Here is a tiny trained network, its code and every weight. The questions are about switching its units off for an input and a target symbol, where a switched-off unit gives its printed mean instead of its output.

import numpy as np


def w(rows, s, z=0):
    codes = np.array(rows[::2]) - 128.0
    scale = np.full(codes.shape[1], s)
    scale[-1] = z or s
    return codes * scale


def f(y):
    return np.maximum(y, 0)


def softmax(a):
    e = np.exp(a - a.max(-1, keepdims=True))
    return e / e.sum(-1, keepdims=True)


def log_softmax(a):
    a = a - a.max(-1, keepdims=True)
    return a - np.log(np.exp(a).sum(-1, keepdims=True))


def net(x, mask):
    ids = ['ΘΛΠΣΦγδεζημξτψω'.index(c) for c in x.split()]
    T = len(ids)
    res = E[ids] + P[:T]
    r = res
    for j in range(3):
        rows = slice(2 * j, 2 * j + 2)
        q, k, v = (r @ M[0][rows].T for M in (Q, K, V))
        z = softmax(np.where(np.tri(T) > 0, q @ k.T / 2**0.5, -1e9)) @ v
        o = O[0][rows]
        res = res + np.where(mask[j], z, o[:, -1]) @ o[:, :-1]
    y = f(res @ A[0][:, :-1].T + A[0][:, -1])
    res = res + np.where(mask[3:11], y, B[0][:, -1]) @ B[0][:, :-1]
    return log_softmax(res[-1] @ U[:, :-1].T + U[:, -1])


Q, K, V, O, A, B = {}, {}, {}, {}, {}, {}
E = w([
[77,165,81,112],'Θ',
[74,147,97,130],'Λ',
[87,122,96,142],'Π',
[64,107,100,158],'Σ',
[81,147,96,126],'Φ',
[1,181,53,114],'γ',
[85,113,97,160],'δ',
[127,80,166,155],'ε',
[104,113,81,140],'ζ',
[134,93,5,109],'η',
[76,194,211,242],'μ',
[92,88,98,176],'ξ',
[110,25,67,190],'τ',
[95,17,120,230],'ψ',
[5,130,160,62],'ω',
],0.0093)
P = w([
[225,129,180,82],'0',
[9,117,111,124],'1',
[1,109,110,149],'2',
[17,126,89,157],'3',
[21,136,70,167],'4',
[20,157,66,183],'5',
[50,139,60,186],'6',
[42,142,50,200],'7',
[76,131,59,218],'8',
[75,114,75,220],'9',
[37,139,42,191],'10',
],0.0066)
Q[0] = w([
[118,158,126,124],'head 1',
[86,110,9,115],'head 1',
[85,92,88,203],'head 2',
[199,167,142,16],'head 2',
[2,129,74,191],'head 3',
[142,188,183,120],'head 3',
],0.012)
K[0] = w([
[113,128,121,139],'head 1',
[141,152,125,207],'head 1',
[201,182,169,131],'head 2',
[7,87,101,151],'head 2',
[165,130,57,253],'head 3',
[96,76,122,93],'head 3',
],0.012)
V[0] = w([
[142,143,135,148],'head 1',
[124,132,181,161],'head 1',
[215,52,126,83],'head 2',
[168,117,211,136],'head 2',
[81,246,109,92],'head 3',
[142,88,59,84],'head 3',
],0.013)
O[0] = w([
[106,160,130,145,99],'head 1',
[116,146,165,182,157],'head 1',
[235,127,4,102,50],'head 2',
[204,254,99,203,169],'head 2',
[130,229,165,11,251],'head 3',
[143,57,75,57,64],'head 3',
],0.0083,0.0022)
A[0] = w([
[16,123,113,87,188],'neuron 1',
[157,1,39,5,138],'neuron 2',
[71,103,63,99,156],'neuron 3',
[87,48,96,86,156],'neuron 4',
[246,217,35,150,3],'neuron 5',
[148,60,83,62,137],'neuron 6',
[25,218,22,18,100],'neuron 7',
[194,113,182,157,126],'neuron 8',
],0.0049,0.004)
B[0] = w([
[180,104,196,141,255],'neuron 1',
[2,149,73,83,178],'neuron 2',
[190,110,137,118,198],'neuron 3',
[157,78,134,86,183],'neuron 4',
[202,115,207,162,160],'neuron 5',
[93,154,111,115,154],'neuron 6',
[193,109,180,111,248],'neuron 7',
[102,102,125,126,134],'neuron 8',
],0.0072,0.007)
U = w([
[123,133,118,129,16],'Θ',
[74,63,216,102,170],'Λ',
[74,93,79,160,175],'Π',
[111,147,100,107,37],'Σ',
[66,222,138,176,206],'Φ',
[120,130,122,120,32],'γ',
[115,68,109,206,79],'δ',
[159,144,161,55,201],'ε',
[200,99,173,132,255],'ζ',
[254,153,99,150,145],'η',
[100,122,72,130,76],'μ',
[127,124,98,146,53],'ξ',
[80,141,59,58,165],'τ',
[127,126,115,110,97],'ψ',
[120,123,124,133,91],'ω',
],0.0064,0.0037)

Each question gives the input, a string of symbols that net reads in full, and the target symbol t.
The units are the heads (2 rows each of Q, K, V and O) and the neurons (one row each of A and B). Each row of codes is followed by its name. A weight is (code - 128) times the scale printed after its matrix; where a second scale follows, it is the last column's (O, A, B and U).
mask holds one flag per unit, heads first, then neurons. A switched-off unit (its flag False) gives its mean, the last column of its rows in O or B, instead of its output. The means were averaged over made-up inputs and are rounded, as every weight is.
A unit's drop is (log p(t) with every unit on - log p(t) with that unit switched off) / (log p(t) with every unit on - log p(t) with every unit switched off).
The circuit of an input: a set's keep is (log p(t) with only the set's units on - log p(t) with every unit switched off) / (log p(t) with every unit on - log p(t) with every unit switched off). Starting from all 11 units, units are removed one at a time, each time the one whose removal leaves the highest keep (on an exact tie, the one counted first), for as long as the keep stays at least 0.8.
circuit, biggest first: the units of the circuit, biggest drop first
top k neurons: the k neurons with the biggest drops, biggest first
heads that matter: for each layer, one digit per head in row order, 1 if its drop is at least 0.15 and else 0, layers parted by /
drop of u: that unit's drop, to one decimal
input Θ μ μ, target Φ: heads that matter -> 001
input ε ξ γ μ η, target η: top 2 neurons -> neuron 5; neuron 2
input μ Π γ ξ γ γ γ Π, target Φ: heads that matter -> 010
input γ Λ ε Λ γ γ γ Π, target Λ: circuit, biggest first -> head 2
input ω γ γ γ γ Θ, target ε: circuit, biggest first -> head 3; neuron 7
input μ γ τ Λ τ Θ μ Σ, target Φ: heads that matter -> 010
input η ω ω Φ γ γ, target τ: top 2 neurons -> neuron 2; neuron 6
input Λ γ η, target τ: circuit, biggest first -> neuron 2; head 3; head 1
input μ γ γ μ ε γ, target Φ: circuit, biggest first -> head 2; head 3
input ε δ γ ε η γ, target η: circuit, biggest first -> head 2; neuron 5
input η Θ ε γ, target τ: heads that matter -> 011
input γ ψ Φ, target Λ: top 2 neurons -> neuron 1; neuron 4
input η γ Λ, target τ: circuit, biggest first -> head 2; neuron 2; head 3
input μ Σ η, target Φ: circuit, biggest first -> head 2; head 3; head 1
input γ γ ε γ ω, target Λ: top neuron -> neuron 1
input γ ψ μ γ Π γ δ ζ γ, target Λ: drop of head 2 -> 0.9
input ε τ η ε ε Θ η ζ, target η: drop of neuron 5 -> 0.3
input η ω τ, target τ: drop of head 1 -> 0.1
input γ τ γ γ γ γ γ Θ, target Λ: drop of head 2 -> 1.0
